Here is a tiny trained network, its code and every weight. The questions are about switching its units off for an input and a target symbol, where a switched-off unit gives its printed mean instead of its output.

import numpy as np


def w(rows, s, z=0):
    codes = np.array(rows[::2]) - 128.0
    scale = np.full(codes.shape[1], s)
    scale[-1] = z or s
    return codes * scale


def f(y):
    return y / 2 * (1 + np.tanh(0.7978845608 * (y + 0.044715 * y**3)))


def softmax(a):
    e = np.exp(a - a.max(-1, keepdims=True))
    return e / e.sum(-1, keepdims=True)


def log_softmax(a):
    a = a - a.max(-1, keepdims=True)
    return a - np.log(np.exp(a).sum(-1, keepdims=True))


def net(x, mask):
    ids = ['βγδεζημξπτω'.index(c) for c in x.split()]
    T = len(ids)
    res = E[ids] + P[:T]
    u = 0
    for l in range(2):
        r = res
        for j in range(3):
            rows = slice(2 * j, 2 * j + 2)
            q, k, v = (r @ M[l][rows].T for M in (Q, K, V))
            z = softmax(np.where(np.tri(T) > 0, q @ k.T / 2**0.5, -1e9)) @ v
            o = O[l][rows]
            res = res + np.where(mask[u + j], z, o[:, -1]) @ o[:, :-1]
        u += 3
        y = f(res @ A[l][:, :-1].T + A[l][:, -1])
        res = res + np.where(mask[u : u + 4], y, B[l][:, -1]) @ B[l][:, :-1]
        u += 4
    return log_softmax(res[-1] @ U[:, :-1].T + U[:, -1])


Q, K, V, O, A, B = {}, {}, {}, {}, {}, {}
E = w([
[189,216,127,122,114],'β',
[159,89,164,33,34],'γ',
[104,211,64,128,142],'δ',
[61,108,134,25,78],'ε',
[100,144,193,32,79],'ζ',
[59,120,115,92,28],'η',
[29,32,221,115,71],'μ',
[42,25,134,170,242],'ξ',
[215,193,84,189,215],'π',
[245,52,157,253,134],'τ',
[147,214,25,169,214],'ω',
],0.0046)
P = w([
[104,109,34,70,77],'0',
[33,88,73,137,106],'1',
[37,68,115,182,112],'2',
[75,45,163,162,150],'3',
[86,18,221,160,198],'4',
[94,3,243,162,229],'5',
[112,17,241,179,246],'6',
[142,32,252,152,229],'7',
[133,74,238,93,206],'8',
],0.0031)
Q[0] = w([
[117,237,94,45,111],'L0H1',
[35,6,185,42,106],'L0H1',
[205,218,26,227,98],'L0H2',
[122,234,83,72,67],'L0H2',
[39,21,238,15,236],'L0H3',
[242,246,32,253,29],'L0H3',
],0.004)
K[0] = w([
[24,124,158,20,33],'L0H1',
[160,23,225,210,254],'L0H1',
[168,249,20,32,37],'L0H2',
[24,138,97,25,41],'L0H2',
[75,31,212,244,249],'L0H3',
[164,211,86,11,7],'L0H3',
],0.0038)
V[0] = w([
[170,224,38,28,107],'L0H1',
[50,232,34,8,182],'L0H1',
[224,55,211,253,52],'L0H2',
[246,249,38,33,4],'L0H2',
[243,246,32,17,14],'L0H3',
[18,71,46,80,250],'L0H3',
],0.0038)
O[0] = w([
[178,235,42,67,104,53],'L0H1',
[103,254,72,66,191,90],'L0H1',
[184,5,171,167,45,142],'L0H2',
[238,241,10,43,23,15],'L0H2',
[246,247,28,33,6,4],'L0H3',
[9,248,144,214,251,186],'L0H3',
],0.0037,0.0027)
A[0] = w([
[249,146,105,243,253,252],'L0N1',
[208,133,68,10,31,188],'L0N2',
[30,30,209,52,14,242],'L0N3',
[207,56,145,246,146,230],'L0N4',
],0.0039,0.0027)
B[0] = w([
[227,190,12,237,229,159],'L0N1',
[216,195,43,27,9,122],'L0N2',
[46,4,237,54,12,253],'L0N3',
[208,6,90,225,194,197],'L0N4',
],0.0038,0.0056)
Q[1] = w([
[13,28,238,148,149],'L1H1',
[222,225,12,155,120],'L1H1',
[180,219,35,218,122],'L1H2',
[27,13,214,146,96],'L1H2',
[244,211,4,194,149],'L1H3',
[200,220,13,176,102],'L1H3',
],0.004)
K[1] = w([
[227,108,149,243,249],'L1H1',
[61,189,66,4,28],'L1H1',
[109,228,83,32,9],'L1H2',
[239,119,152,225,244],'L1H2',
[216,247,77,18,20],'L1H3',
[203,175,36,56,22],'L1H3',
],0.0038)
V[1] = w([
[25,113,238,35,130],'L1H1',
[50,26,99,221,236],'L1H1',
[225,171,31,224,246],'L1H2',
[253,163,32,199,100],'L1H2',
[69,212,21,167,237],'L1H3',
[202,237,62,26,86],'L1H3',
],0.0042)
O[1] = w([
[34,168,207,15,252,162],'L1H1',
[58,21,32,240,232,220],'L1H1',
[100,144,1,253,34,92],'L1H2',
[244,114,44,209,1,70],'L1H2',
[30,250,19,243,232,78],'L1H3',
[207,246,65,84,115,2],'L1H3',
],0.0038,0.0093)
A[1] = w([
[218,69,82,200,72,174],'L1N1',
[69,92,100,254,238,204],'L1N2',
[207,50,58,204,39,254],'L1N3',
[172,112,22,222,195,61],'L1N4',
],0.004,0.0034)
B[1] = w([
[254,6,113,135,27,132],'L1N1',
[232,207,17,162,238,247],'L1N2',
[224,23,67,235,4,144],'L1N3',
[197,73,190,9,18,133],'L1N4',
],0.0034,0.012)
U = w([
[112,175,76,147,118,42],'β',
[254,84,124,35,90,39],'γ',
[127,165,86,140,164,3],'δ',
[105,184,88,65,151,85],'ε',
[197,220,182,57,185,237],'ζ',
[85,184,64,133,95,194],'η',
[53,45,246,27,117,54],'μ',
[26,179,54,190,251,149],'ξ',
[89,80,65,198,47,185],'π',
[223,35,64,223,56,65],'τ',
[97,153,124,213,88,250],'ω',
],0.0039,0.0029)

Each question gives the input, a string of symbols that net reads in full, and the target symbol t.
The units are the heads (2 rows each of Q, K, V and O) and the neurons (one row each of A and B). Each row of codes is followed by its name. A weight is (code - 128) times the scale printed after its matrix; where a second scale follows, it is the last column's (O, A, B and U).
mask holds one flag per unit, layer by layer, with each layer's heads first. A switched-off unit (its flag False) gives its mean, the last column of its rows in O or B, instead of its output. The means were averaged over made-up inputs and are rounded, as every weight is.
A unit's drop is (log p(t) with every unit on - log p(t) with that unit switched off) / (log p(t) with every unit on - log p(t) with every unit switched off).
top k neurons: the k neurons with the biggest drops, biggest first
k most important neurons of layer l: the k neurons of layer l with the biggest drops, biggest first
heads that matter: for each layer, one digit per head in row order, 1 if its drop is at least 0.15 and else 0, layers parted by /
drop when u is switched off: that unit's drop, to one decimal
input ε ε γ μ γ μ τ μ μ, target τ: top 2 neurons	L0N1, L0N4
input γ ζ μ μ μ η, target μ: heads that matter	000 / 011
input ζ π γ γ ξ μ τ τ γ, target τ: 3 most important neurons of layer 0	L0N1, L0N4, L0N3
input μ μ ε ζ μ μ μ ζ, target μ: heads that matter	000 / 011
input δ δ μ γ π τ ζ, target τ: top 2 neurons	L0N1, L0N3
input μ ζ γ μ η, target μ: top 3 neurons	L1N2, L0N1, L0N3
input μ μ ε, target μ: heads that matter	000 / 010
input γ ζ ε ζ μ ξ μ, target ξ: heads that matter	001 / 100
input γ τ γ, target τ: 2 most important neurons of layer 0	L0N3, L0N1
input ω γ μ τ μ ξ μ γ τ, target τ: 2 most important neurons of layer 0	L0N4, L0N1
input β γ μ μ μ μ, target μ: heads that matter	000 / 011
input δ ω γ μ μ δ τ ξ, target τ: 3 most important neurons of layer 0	L0N1, L0N4, L0N3
input μ μ γ ε, target μ: top 3 neurons	L1N2, L0N1, L0N3
input μ μ ξ μ μ ξ μ γ, target ξ: 2 most important neurons of layer 0	L0N4, L0N1
input μ μ μ ε γ, target μ: 2 most important neurons of layer 0	L0N3, L0N1
input μ ε ξ τ γ γ τ ξ, target τ: 3 most important neurons of layer 0	L0N4, L0N1, L0N3
input μ μ τ μ, target τ: 2 most important neurons of layer 0	L0N4, L0N1
input μ μ μ μ, target μ: top 2 neurons	L0N3, L0N1
input μ γ μ γ, target μ: top neuron	L1N2
input μ μ ω γ ω γ ξ ξ ε, target ξ: top neuron	L1N2
input ξ ζ μ ε μ ζ γ ξ, target ξ: drop when L1H1 is switched off	0.2
input β ξ μ ξ μ ζ ξ μ η, target ξ: drop when L0H3 is switched off	0.4
input μ ξ ξ ζ, target ξ: drop when L1H1 is switched off	0.3
